What can hang from each mark
A: C J N W Y
J: A C Y
W: A S
Y: C J
S: B K P
R: L S
P: B F K V
V: A
M: L N
B: P R
L: B F M
C: J K
N: J M
K: B S V W

Each row was made from one small tree. Brackets hold a mark, then the marks that hang from it, in alphabetical order. Every link used is in the known rows. Write each row's tree.
Each row is shifted at random along 4 fixed directions that mean nothing.
Known rows
(V (A C (N J) (W S))): [ -36  167 -266 -147 -178 -227   40  -75  126  -89  103   31   38 -346
  164   69  -46   22  -16  164  -38  -30   49   38 -132   32   26  -56
  -60  -17   69  103  247 -330  -33   86  192  -56  182   68  162   80
  295   77   18  -50 -297   22   42 -244  -71 -323   77]
(K (B R) S (V (A (J Y))) W): [ -64 -341 -441  -42 -273   60    5 -428  146  -97  214  -31  303 -243
  -29   73  129   99  122  117  -70  109 -721  106   77   26  175   81
  271  -83 -217  602 -139 -342  387  146   56 -131 -335  169 -341  244
   92  141 -148   19 -170 -152  164 -132   78 -263  -66]
(S (B (R (L F M))) (K W)): [ 198   99  -58 -163 -350 -193  157 -225 -196  218  289 -160   25 -366
 -138   48 -278  -52  -68  384  -60   83 -408  141  127  119  -74  360
  -94  -33 -155  507  -72 -186  293 -237  234 -171 -216  -98 -426  321
  -53 -136  -45  187 -205 -272  200  -67  389  -82  137]
(P F K V): [  88 -586 -113  170 -337    7 -201  160 -233  207  514  387   99 -203
   88  223 -117  -26   29  386   32  125 -450  -79  241  356  334  -54
  610 -157 -191  189 -214  101  139  377  217 -261 -372 -140 -435  234
 -113  134 -107   -9 -102  -70 -133  207  227  -36   65]
(A J N W Y): [  58  268 -310 -140 -205  -68   61  -65  140  -72  116  -25   65 -362
  212   12 -134  -56  -27   75  -60   43  -78    7 -118  178  171   77
 -206  -60   -4   93  346 -183   50  122  319   54  137  171  173   10
  257  132   87 -184 -283  -70   -7 -247   92 -331   86]
(V (A (C J K) N Y)): [ 317 -135 -234  -13 -230  190  -57  -72 -168   -6  465   43  -81 -501
  268  199 -197 -113 -139  595 -146   12 -338  -97  213  518  290  133
  114  -67  -33  370  123  172  141  313  557 -200 -166   50 -196   60
  136  -13  226  -83 -289 -302 -128    1  392 -334   69]
(B (P (V (A N W Y))) (R L)): [ -62 -332 -253   32 -157 -103 -207   25   37   -4  111  254  232  -11
    1  104   57   23  113  -62   62   61 -223   28  -17  -58  117 -177
  423 -183 -177  -65 -176 -247  116  163  -15 -111  -55  -21 -169  133
 -133  133 -230  -61 -127   68   32  -36   -3 -148  196]
(M (L (B P) F) (N (J C Y))): [ 155  -95  -88 -112 -195 -271 -261  111  -91 -115  263   55  -80 -503
  -18   66 -248  -77  -60  480  -39   78 -159   -5   24   13  198 -403
  248  -71  118  289  268  -65  -55   30   24  -78  177  -57 -195  193
  145   47 -288  -22 -154   13   62 -107  151 -248  327]
(R (L B) S): [ -23   42 -226 -239 -177 -240    9 -200  224 -196 -153 -149  181 -333
 -331   42 -120  -13   76   81  -77  -28 -371  113   44 -357 -272  133
 -175  -80 -167  442  -26 -511   65 -306   73   16   66 -125 -212  329
  260   86 -265   59 -167 -142  253 -141 -149 -298  182]
(C (K B S W)): [  42  343 -197 -226 -259 -233  344 -316  133  124  142 -148   94 -365
  126  -44  -78  -51   -1  204 -106  100 -325  313  -97  -45  -86  278
 -302   79  -59  514  115 -317   65 -206  145    3  -94   96 -144  227
  330  -23 -120  158 -168 -125   56 -269  -10 -162  107]
(W (A C J) S): [  90  102 -114  104  -26   77 -235  -49 -246   73   64  129  139  -37
   82   25   17  -10   50  -81   82  195   39   60 -266  236  -12   68
   81  -88 -224 -117  -16 -143  310  125  321  -54   30  285 -124 -165
 -156   -4  -84  194 -240    7   50 -110   88  -43   18]
(B (R L S)): [ -74  -43 -375 -266 -261 -250   93 -336  381 -310  -88 -277  175 -400
 -172   64 -104  -13   57   67 -141 -188 -476   81   93 -433 -179   45
 -115 -147  -26  571   21 -540   11 -287  -13   27   34 -195 -217  455
  360  132 -207  -42 -187 -175  295 -215 -177 -421  217]
(B (P K (V (A J))) (R L S)): [  46  -28 -171 -177 -344 -307  232  -12  -57   80  235   82   58 -274
   35   73 -189  -34  -95  292 -128 -144 -263  213  197  -68   24   52
  116   48   83  380  -78 -168   67 -143   23 -112 -179 -276 -206  404
  106   41 -122   52 -183  -18   29 -108  123 -163  253]
(S K (P B F (V A))): [-153  -66 -335   19 -296  -70  242 -129  193   69  112  -94  246  -82
 -156  -11  118   71  115 -111  -36   73 -405  177 -106  -98 -337  339
  -81 -214 -351  362 -140 -542  220 -161  178   57 -208 -167 -491  324
  172  132 -380  137 -141 -224  254 -215 -153  -33    1]
(W (A C N)): [  79  318 -173  -45   -5   51   71 -170  -35  -45   52  -48  100 -112
   52  -22   31  -48   92  -40  -29   77   10   13 -289  112 -207  205
 -194 -151 -168   92   46 -300  218  -28  371   30   80  132 -108  -88
  141   11 -229  159 -214  -25  102 -214    5 -125   46]
(M (L (B R) F) (N (J A Y))): [ -35  394 -302 -318 -181 -366  219 -228  419 -372   -1 -368  -11 -524
 -156 -126 -131    7   19  209 -187  -94 -128  104 -204 -413 -255  -87
 -290 -145  168  584  395 -507  -74 -465   12  193  317 -179  -89  286
  615  139 -555   19 -118  -41  349 -471 -225 -418  326]
(L (B (P K V) (R S)) F M): [  68  138   -9  -24 -125 -308  -63   81 -204  181   22  276  203  -41
 -305  -34  -68  135   32   64   92  300  -87  216 -196  -68 -248  160
  126  -48 -303  -33 -219 -246  332 -339  140   68  -98 -102 -272   13
 -178  -65 -619  283   40  135  116    5   65  224  259]
(M (L (B P R) F) (N J)): [ 285 -454 -151  171  -88  219 -660    4 -212 -159  199   93  152 -181
 -389   91 -153  145  109  231   51  395 -563 -202   70  168  156 -125
  634 -444 -459  283 -196  -21  431   27  299 -134 -145  -11 -567  117
 -278  128 -392  -22  -42 -155  164  195  309 -111  264]
(N (J (A Y)) (M (L F))): [  34  -35 -183 -120  -65 -141 -254  -93  173 -201  131 -222    2 -431
  -79   59  -79 -165   60  249   -6   84 -233 -139  -65  -42   29  -71
  -43 -220  -77  352  215 -225    6   47  133   -1  202   39 -160  113
  335  111 -206  -61 -245 -107  139 -245  -30 -377  207]
(V (A J N Y)): [  71  398 -246 -195 -154  -21  394 -169   65  -80  237  -94  -65 -386
  176    2 -113  -52 -110  354 -173  -83  -34   40  -85  198  -96  310
 -340  -26   96  394  262 -161  123  -31  471  -11   32  -22    3   63
  412   33  -78   51 -273 -128   60 -262  115 -291   58]
(N (J A) (M (L F))): [ 180 -139  -53  -77  -70  -75 -348  -58  -60  -78  271 -136  -69 -424
  -79  116 -174 -178   22  429    5  152 -264 -204   61  145  108  -44
   98 -215 -114  377  126  -24   73  113  228 -134   98   11 -268  118
  168   43 -100  -11 -241 -111   50  -77  166 -281  219]
(Y (C (K (B P) S)) (J A)): [  95 -388 -228  120 -120  -61 -488   83 -138  107  323  237  142 -227
  319  181  -58 -244  129  242   54  140 -148   24  -57  309  348 -352
  382    6 -159  -97   19   -4 -105  513   84 -113  139  305 -151   -9
  -50   27   53   74 -160  -29 -338   18   78 -256  170]
(W (A J) S): [ -65  -84 -445 -158 -327  -64  101 -380  337 -377   -8 -333  119 -508
   99  -19  -27  -65  -35   22 -154 -203 -510   52   55 -201  -28   15
 -113 -149    3  636  218 -437   79 -170  118  104    5   12 -184  271
  375   97  -16  -94 -357 -225  377 -334 -137 -474   19]
(Y (C (K B)) (J (A W))): [ -87  -20 -230   27  -80 -283 -300  101   74   98  159  224  122 -149
  343   93   19 -215  169   23   76   68  217   93 -339   94  172 -382
   93   52  -50 -323  185 -232 -277  386    3    1  413  334  145  -80
  148   56  -60   77 -126  126 -292 -207 -178 -274  198]
(B (P (K (W A))) (R (L F) S)): [  56    1 -117 -126 -204 -198   23  -92 -130  107  111   17  175 -133
 -179   32 -155    5  -10  131  -31   -4 -319  201   33  -61  -63  142
  152    1 -194  301 -237 -257  279 -218   46  -91 -180 -149 -325  289
  -70    8 -192  129 -118  -62   90  -61  132  -42  210]
(W (S (K B) P)): [  91   41   47 -104 -347 -440    7  100 -331  354  278  193  -33 -323
  262  106 -231 -208  -99  328   80   79  -45  249   40  115  179 -181
  101  194  145  108  139 -109  -80  142  -18 -213  -31   86 -141  220
 -108 -122  137  149 -313   60  -63  -99  225   41   87]
(L (B (P (K V)) R) F (M N)): [ -39 -235 -284  -74 -309 -353 -135  -59  137 -208   14   97  205 -379
 -232   -3  -67  108   27   89  -18   60 -425   67    1 -295  -29 -254
  311 -165 -130  265    9 -413  125 -277  -94  114  -24 -155 -263  208
   87   48 -519  -21  -41   52  318 -108  -44 -132  231]
(Y (C (J A) (K (S P) W))): [  83 -104 -240   56 -123  -53 -241  -47  -13  134  250   95  154 -192
  281  111  -21 -134  114  113  -15   90 -110  111 -209  211  141 -124
  126  -14 -191  -30   42 -121  -25  297  163  -50  125  253 -176    4
   77    3  -13  138 -121  -86 -188 -144  -31 -172  137]
(L (B (P V)) M): [  45 -439 -230 -108 -411 -326 -149   -3  109 -171  165  184  100 -531
   40  114  -90  -82  -50  321  -34    7 -521    6  227 -150  188 -310
  270  -96   46  366   91 -201  -99  -20  -65  -23  -63 -135 -217  238
  108  -23 -249 -103 -179    7  171  -55   38 -247  192]
(L B F (M N)): [ 294 -141  -84 -100 -240  -80 -143 -139 -162 -126  230   17    3 -582
 -259   75 -269   24  -77  544  -93  166 -507 -107  194  118    1   90
  162 -163 -188  535   23  -49  255 -212  366  -60 -150 -141 -405  125
   38  -80 -297   61  -90 -181  217   86  329 -110  179]
(C (J A Y) (K (S B))): [ 169 -202 -352   64 -139  142 -238 -222  147   18  245 -177  175 -303
  143   86  -26 -116   79  138  -65  121 -408   42 -133  156   18  147
   51 -169 -288  267   39 -121  139   72  299   35   17  111 -397  141
  161   21  -37   75 -165 -297  -19 -169  -56 -321  179]
(W (A (J C)) (S P)): [ -67   43 -196 -138 -323 -352   69  -57   -1   -4  123  -15  -27 -407
  357   19 -106 -184 -116  121  -36 -182  -33  197  -57  -48  107 -280
  -46  135  230  174  315 -277 -113   79  -49   -4  163  112  -27  157
  173  -21   91   41 -393   18  107 -329  -39 -243   54]
(W (A J Y) (S K)): [-125 -219 -425  -47 -340 -146 -103 -161  214 -224   66 -136  150 -445
  192   42  -15 -113  -49   -9  -38 -146 -384   64   18 -102  180 -230
  104  -95   49  318  234 -371   -3   71    2   22   46  156 -107  188
  179   94   92 -120 -380 -157  277 -338  -55 -436    3]
(K (B P (R L)) S V W): [ 149 -174 -195  -48 -224  114   22 -420 -152  116  195  -23  294 -120
 -155   17    9   29  146  121  -45  264 -749  191  132  113   78  327
  197  -54 -389  612 -342 -197  542    7  118 -167 -500  131 -512  236
 -166   38 -170  152 -105 -173   99   -4  284    7   11]
(M (L (B P))): [ 101   95   49  -78 -146 -276  -74  137 -162  117  171  280  -18 -114
   47   31 -122  -97   -5  256   75  225  -19  137 -105   22   72 -191
   83  -33    3   57   64  -96  -25   -7   46  -99   70   31 -132   42
    4  -48 -356   92 -111  167  -51  -37  102  -12  244]
(N (J (A C W) Y)): [ 151 -353 -158  170   33  153 -723   68 -170   76  285  140  156 -174
  -19  222   -2 -109  101  196  133  241 -100 -260 -223  340  209 -117
  413 -256 -279 -108  -27   25  175  425  327 -202  123  190 -228  -84
 -164   71  -18   37 -181  -78 -141   -5   79 -211  163]
(M (L B) (N (J (A W) C Y))): [  93   43 -312 -236 -212 -182  -56 -198  354 -378  142 -307  -10 -642
  -60    1 -150  -46  -19  342 -178  -73 -319  -55  -24 -193   11 -194
  -98 -202  145  614  391 -330 -119 -204   82   62  246 -117 -162  289
  534  115 -307  -91 -217 -146  236 -340 -109 -550  295]
(A (J Y) W): [-122    1 -201  -75 -169 -376 -198  158   76   71  150  272   57 -235
  296  121  -38 -119   -3   62   88   19  200   34 -268   12  270 -410
   95   41  139 -261  328 -194 -216  295  -33  -68  354  186  243   13
  146   75    5  -99 -207  210 -119 -233 -110 -251  176]
(L (B P R)): [  22  -90 -288 -172 -297 -223   25 -137  175 -137   59  -83  137 -330
  -55   19  -61    1  -25  113  -56  -15 -423  138   30 -269  -75    0
  -16 -118  -37  443   44 -346   81 -257   50   64  -35 -149 -266  294
  174    3 -307    7 -136  -69  205 -144  -48 -210  242]
(M L (N (J Y))): [ 145  473   -3 -142  -43 -228   76  -16  -50  -26  181   -2  -92 -290
   37  -27 -169  -58   40  285  -66  117  198   33 -288   17  -92  -82
 -152 -104  140  188  270 -148  -40  -93  190  -65  267  -19  -36   92
  279   42 -388  191 -124  116   54 -289   37 -154  282]
(C J (K (B (P F)))): [ -59  -85 -357   84 -161  -27 -112 -119  226  -27    7    8  236  -93
   71  -17   82  -14  196 -187    9  154 -294  170 -269 -112 -105   47
    6 -160 -328   48  -20 -363  102   34  112  139   62  121 -254  163
  159  133 -262   34  -70 -122   89 -232 -232 -170  180]
(A (N (M L)) (Y (J C))): [ 155 -238 -430  -70 -120  240 -252 -232  306 -394  100 -299  175 -484
  -12   91  -39  -98  106  129  -85   87 -618 -177  110  130  144   80
  -38 -329 -259  470  146 -243  157  150  339   80    0  101 -262  129
  330  179 -104 -201 -298 -321  148 -100   51 -519   93]
(S (K (V (A C J)))): [-208 -242 -459   77 -155    3 -166 -171  282 -167    3  -29  319  -89
  -83   57  212   32  172 -204   22   72 -346  -10 -244 -153 -109  -51
  152 -326 -323  145  -14 -547  144   73  118   38   12  129 -245  125
  157  160 -270  -21 -148  -90  256 -244 -247 -223   19]
(J (C (K (S B) W))): [-113 -221 -397  -92 -225 -148 -139 -227  344 -117   69 -140  229 -379
  101   80   43  -25   52   39  -23  -11 -422  119 -116 -162   24 -111
   36 -115 -134  287  129 -461  -30   28    0   56   84  109 -221  229
  309   68 -143  -13 -210 -166  117 -197 -248 -372  131]
(V (A (N M) (Y C))): [   0 -227 -250  148  103  186 -392   18  -10  -64  134  210  234   -9
  -34  162  149   40  173  -23  123  221  -94 -186 -218  252   43  -20
  288 -298 -368 -179 -120 -232  223  375  361 -116   70  218 -152 -162
  -16  102 -226   47 -187  -23  -24   30    9 -199   20]
(S (K B (V A) W) (P F)): [-289  -89 -280  -16 -304 -300  143  -96  113  148  106   95  237  -60
    6   -9  147  -19  158 -101   62   66 -272  258 -208 -135  -92  -43
   78    8 -205  153  -50 -601   87  120 -110  -37  -78   96 -274  257
   89  116 -243  101 -164  -28  185 -320 -153   10  -72]

Which tree is each row?
[  73 -408 -136   30 -308 -196 -270  138 -165  118  269  282  123 -192
  -12  136 -128    9  -32  236   78  120 -361   71  131   32  204 -187
  430  -74  -98  134 -125  -78  125   71   23 -133 -159 -111 -337  228
 -158    8 -198   25 -107   21  -14  107  163  -59  215]  (L (B (P F K) R))
[ 167   -2 -256  -20 -107  184  -75 -236   27 -121  200 -184   58 -342
  141   35  -20 -149   35  128  -83   34 -319  -95   -7  248   54  160
  -83 -186 -183  334   90 -109  200  129  410   -1  -28  165 -223   -4
  159   33   -9   21 -284 -205   75 -190  155 -306   49]  (W (A (N M) (Y (J (C (K V))))))
[-159   46 -377 -117  -86 -279 -131 -135  368 -234   38 -154  158 -423
   78   17   34  -42  129    5  -52  -87   -8   11 -343 -286  -95 -311
   -8 -128  115  144  335 -518 -170   22  -60   93  407   52  -12  195
  457  162 -303   62 -191   35  156 -427 -362 -434  219]  (M (N (J A (C (K B S)) Y)))
[ -67 -261 -281   30 -250    2   29  -62  100    9  193   93  283 -102
  -43   23   76   46  114   -1  -14   79 -489  113  -49    5  -18  163
  234 -181 -326  303 -204 -308  234    5  128   12 -263 -134 -399  250
   86  147 -354   27  -69  -95  107  -81  -90  -42   82]  (B (P F (K W) V))
[-203 -424 -475 -115 -272 -236 -267 -184  495 -225  123  -96  178 -490
  270  113   55 -186   68   68  -19 -165 -357  -55  -24 -163  253 -469
  198 -106   47  172  340 -469 -308  280 -154   58  255  167   -2  187
  420  166   80 -308 -312  -65    0 -274 -326 -590  124]  (J (A N W) (C (K B V)))
[ -96 -286 -346 -112 -311  -56   25 -245  178 -125  319   10   89 -412
  205  122   58  -73  -20  320 -114 -141 -397  -17   41   85  241 -137
  175  -33   31  468  147 -208   46  268  118 -150  -69   88 -136  172
  273   85    4  -73 -204  -82   81 -235    0 -325  -19]  (K (V (A (J C Y))) W)
[ -85 -331 -458  -60 -204   24 -199 -453  387 -397 -295 -384  438 -301
 -689   20   14   77  237 -167  -56   96 -916  -14   75 -398 -406  337
   22 -410 -687  619 -276 -779  396 -396  118  137 -159 -102 -598  400
  143  179 -387  -47 -162 -451  578  -93 -186 -333   63]  (R (L F M) (S B (K V)))
[  87   82 -136   26  -99   45  -46 -104 -156  114  231  159   67 -112
  117   84   43  -34   19  161   -1  152  -28   17 -171  281   52  128
   53  -74 -173   77   25  -68  226  201  375 -131  -62  180  -96  -76
   11   12  -68   97 -159    5  -63 -119  106  -45   37]  (K (V (A C (J Y) (W S))))
[ 147 -399 -391  134 -298  138 -477   25  -53   -9  233  165  173 -356
  195  179  -41 -100  -18  112   27  223 -524  -31   99  369  564 -144
  330 -129 -283   50  121   16  149  474  266  -67 -147  364  -90  -20
  -83  137  256 -347 -259 -259 -135  -29  258 -338   72]  (A (C (K (B P) V)) J W Y)
[  82  219 -376 -120 -111   23  -23  -62  163 -219   37 -155  113 -417
  139   43  -47  -84   40   11  -68   69 -150  -17 -105  149   82  105
 -293 -118  -67  116  345 -264  117  166  335  133  144  210   86  -38
  361  157  -37 -141 -329 -141   84 -252   52 -387   56]  (A C J (N M) Y)
[ 246   99 -289  -75 -195  145 -187 -226   80  -58  133 -245  121 -475
   57   49 -165  -15  -38  158  -56  142 -376  -41   10  275  144  290
 -101 -177 -220  343  181 -103  233   43  463   -2  -55  155 -112   87
  119   93  191 -117 -328 -318   43 -145  161 -347  110]  (A (N (J (C K))) (W S) Y)
[  12   -1 -226  -93 -127 -130 -133    2  107 -157   74   11   60 -285
   69   44 -102  -64   80   74   14  124 -139  -73  -45   54  111 -155
   12 -165  -77   76  250 -243   33  146  134   23  183  124   -1   59
  229  158 -127 -128 -266   55   94 -103   31 -277  114]  (A J (N (M (L F))))
[   9  387  -40 -138 -262 -372  402 -121 -169  322  167   31   13 -137
   29  -37  -62 -131   -2  142  -29   74  -28  303 -159  -23 -237  195
 -250   78  -22  242   13 -348  107 -146   76  -80  -95   -1 -242  205
   54  -96 -211  280 -201    1  113 -308  117  111   83]  (S (K (B (R (L M))) (V A)) P)
[  84 -476  -72  -11 -273 -177 -145   99 -236  114  381  313   14 -210
  117  188 -157  -77   -1  373   12    2 -293  -10  340  161  289 -192
  506  -29  -10  123 -169   54   62  303    1 -286 -200 -165 -286  272
 -166   75  -32  -36 -174   22  -80  124  295 -103  202]  (B (P F (V (A (N M)))) (R L))
[  47   38 -380  -32 -210   18 -125  -67  128  -89   94   -5  164 -312
  190   53  -49  -10   52   16  -48  106 -203   35 -122  188  155  -19
   -9 -107 -155   46  245 -238   92  195  268   50   88  243   32    4
  198  161   48 -122 -253 -100   16 -163   11 -309   54]  (A (C (K W)) J N)
[ -18 -302 -201  -85 -125 -189 -315  -42  200 -225   25  -21  121 -307
 -164  102   -5  -50  106   94   72  174 -430  -80   39 -187   72 -229
  158 -258 -212  264   62 -352   10    7   -2   -6   91   32 -239  150
  209   87 -337 -122 -176  -17  201  -35  -69 -278  172]  (N (M (L B F)))
[ 248   80  -46  -12 -106   88  -66 -121 -217  236  373   41  -35 -287
  180  117 -108 -120 -103  412  -43  133 -141   22  -54  400   80  231
  -32  -57 -152  215   45  107  158  147  483 -154 -112  124 -262  -14
   41 -102   29  143 -171 -178 -176  -31  226  -82  164]  (J (C (K (V (A W Y)))))
[  17 -252 -193  -53 -331 -128  -60  -68 -107  122  424  115   34 -367
  229  152  -94 -113  -65  401  -42  -28 -280   -6  102  248  291 -158
  257   -7   34  287  119  -79   30  305  147 -254 -102  106 -175  179
   37   -2  159   -2 -241  -55   -5 -124  229 -175   18]  (S (K (V (A (J C) N)) W))
[  51  331   71 -185  -55 -394   20    8 -131  105 -123  181  119 -134
 -270   -3 -149  -31   62   99   37  150   80  207 -148 -183 -320  120
 -187   78 -128   -1  -91 -337   80 -278   55  -37  133  -57  -79   92
    5  -62 -380  292 -100  123   91 -111  -18   19  238]  (R (L (B P) M) S)
